Below is a small trained network, with its code and all its weights. Each question gives an input and a class and asks what happens when units are switched off, that is, made to give their printed mean instead of their output.

import numpy as np


def w(rows, s, z=0):
    codes = np.array(rows[::2]) - 128.0
    scale = np.full(codes.shape[1], s)
    scale[-1] = z or s
    return codes * scale


def norm(h):
    return h / np.sqrt((h * h).mean(-1, keepdims=True) + 1e-5)


def f(y):
    return y / 2 * (1 + np.tanh(0.7978845608 * (y + 0.044715 * y**3)))


def log_softmax(a):
    a = a - a.max(-1, keepdims=True)
    return a - np.log(np.exp(a).sum(-1, keepdims=True))


def net(x, mask):
    res = np.array(x, float).reshape(1, 5) / 4 @ E
    u = 0
    for l in range(2):
        y = f(norm(res) @ A[l][:, :-1].T + A[l][:, -1])
        res = res + np.where(mask[u : u + 5], y, B[l][:, -1]) @ B[l][:, :-1]
        u += 5
    return log_softmax(norm(res)[-1] @ U[:, :-1].T + U[:, -1])


A, B = {}, {}
E = w([
[137,144,122,118],'x0',
[59,79,211,192],'x1',
[129,126,126,126],'x2',
[122,122,129,124],'x3',
[255,144,200,209],'x4',
],0.0044)
A[0] = w([
[97,107,108,92,28],'0.n1',
[68,176,136,60,29],'0.n2',
[30,111,255,180,172],'0.n3',
[130,166,33,119,253],'0.n4',
[31,147,133,167,175],'0.n5',
],0.0066,0.0021)
B[0] = w([
[127,128,217,235,130],'0.n1',
[128,125,217,253,149],'0.n2',
[159,132,120,37,254],'0.n3',
[124,48,222,78,212],'0.n4',
[181,89,115,136,180],'0.n5',
],0.0077,0.0043)
A[1] = w([
[21,122,120,110,110],'1.n1',
[37,165,89,120,202],'1.n2',
[195,152,70,86,201],'1.n3',
[140,119,103,150,34],'1.n4',
[1,130,51,111,255],'1.n5',
],0.0089,0.0016)
B[1] = w([
[216,116,166,192,187],'1.n1',
[175,207,236,194,124],'1.n2',
[46,5,211,150,253],'1.n3',
[184,167,240,140,99],'1.n4',
[254,203,163,133,179],'1.n5',
],0.0044,0.0038)
U = w([
[124,84,143,111,204],'0',
[127,85,141,106,160],'1',
[131,95,133,111,173],'2',
[153,123,122,45,111],'3',
[189,186,150,186,114],'4',
[52,131,60,134,36],'5',
[53,145,10,227,2],'6',
],0.013,0.005)

Each question gives the input, the list of numbers given to net, and the class t.
The units are the neurons (one row each of A and B). Each row of codes is followed by its name. A weight is (code - 128) times the scale printed after its matrix; where a second scale follows, it is the last column's (A, B and U).
mask holds one flag per neuron, layer by layer. A switched-off neuron (its flag False) gives its mean, the last column of its row in B, instead of its output. The means were averaged over made-up inputs and are rounded, as every weight is.
A unit's drop is (log p(t) with every unit on - log p(t) with that unit switched off) / (log p(t) with every unit on - log p(t) with every unit switched off).
The circuit of an input: a set's keep is (log p(t) with only the set's units on - log p(t) with every unit switched off) / (log p(t) with every unit on - log p(t) with every unit switched off). Starting from all 10 units, units are removed one at a time, each time the one whose removal leaves the highest keep (on an exact tie, the one counted first), for as long as the keep stays at least 0.8.
units of the circuit, in order: the units of the circuit, biggest drop first
top k neurons: the k neurons with the biggest drops, biggest first
k most important neurons of layer l: the k neurons of layer l with the biggest drops, biggest first
drop of u: that unit's drop, to one decimal
input [1,8,2,4,7], class 3: units of the circuit, in order => [0.n3; 0.n2; 1.n3]
input [-1,7,-2,6,-4], class 3: top 4 neurons => [0.n3; 1.n3; 0.n4; 1.n5]
input [-3,5,6,4,-7], class 4: top 3 neurons => [1.n5; 0.n4; 1.n1]
input [2,8,3,-3,-3], class 3: units of the circuit, in order => [0.n3; 1.n3]
input [1,7,1,4,-8], class 4: units of the circuit, in order => [1.n5; 0.n4; 1.n2]
input [6,8,-5,-2,-1], class 3: units of the circuit, in order => [0.n3]
input [-5,7,-5,-3,-8], class 4: 4 most important neurons of layer 1 => [1.n5; 1.n1; 1.n2; 1.n3]
input [2,-6,-1,-2,-8], class 4: 2 most important neurons of layer 0 => [0.n3; 0.n2]
input [7,8,2,2,6], class 3: top 2 neurons => [0.n3; 0.n2]
input [1,6,4,7,-8], class 4: drop of 0.n5 => -0.1
input [-5,2,-3,-4,-7], class 4: drop of 1.n2 => 0.1
input [2,8,1,5,0], class 3: drop of 1.n4 => 0.0
